Each row has a name. Each question is about the rows just above it.

[-26.3   3.3  19.7  39.9 -90.3] -> vod
[-4.2 10.2 -7.0 -4.0 -3.2] -> Kekig
[-29.7   8.0  30.0  20.5 -46.3] -> pupe
[18.3 39.2  8.1 -9.2 -8.4] -> doz
Is [39.2  8.1 -9.2] printed in one of the named rows, side by side and in this order? | yes
Among the named rows, does one hold [ 8.1 39.2] next to each other, in this order? | no
Does one of the named rows hold [-90.3  39.9  19.7   3.3] side by side, in this order? | no
Among the named rows, does one hold [39.1  8.1 -9.2] next to each other, in this order? | no

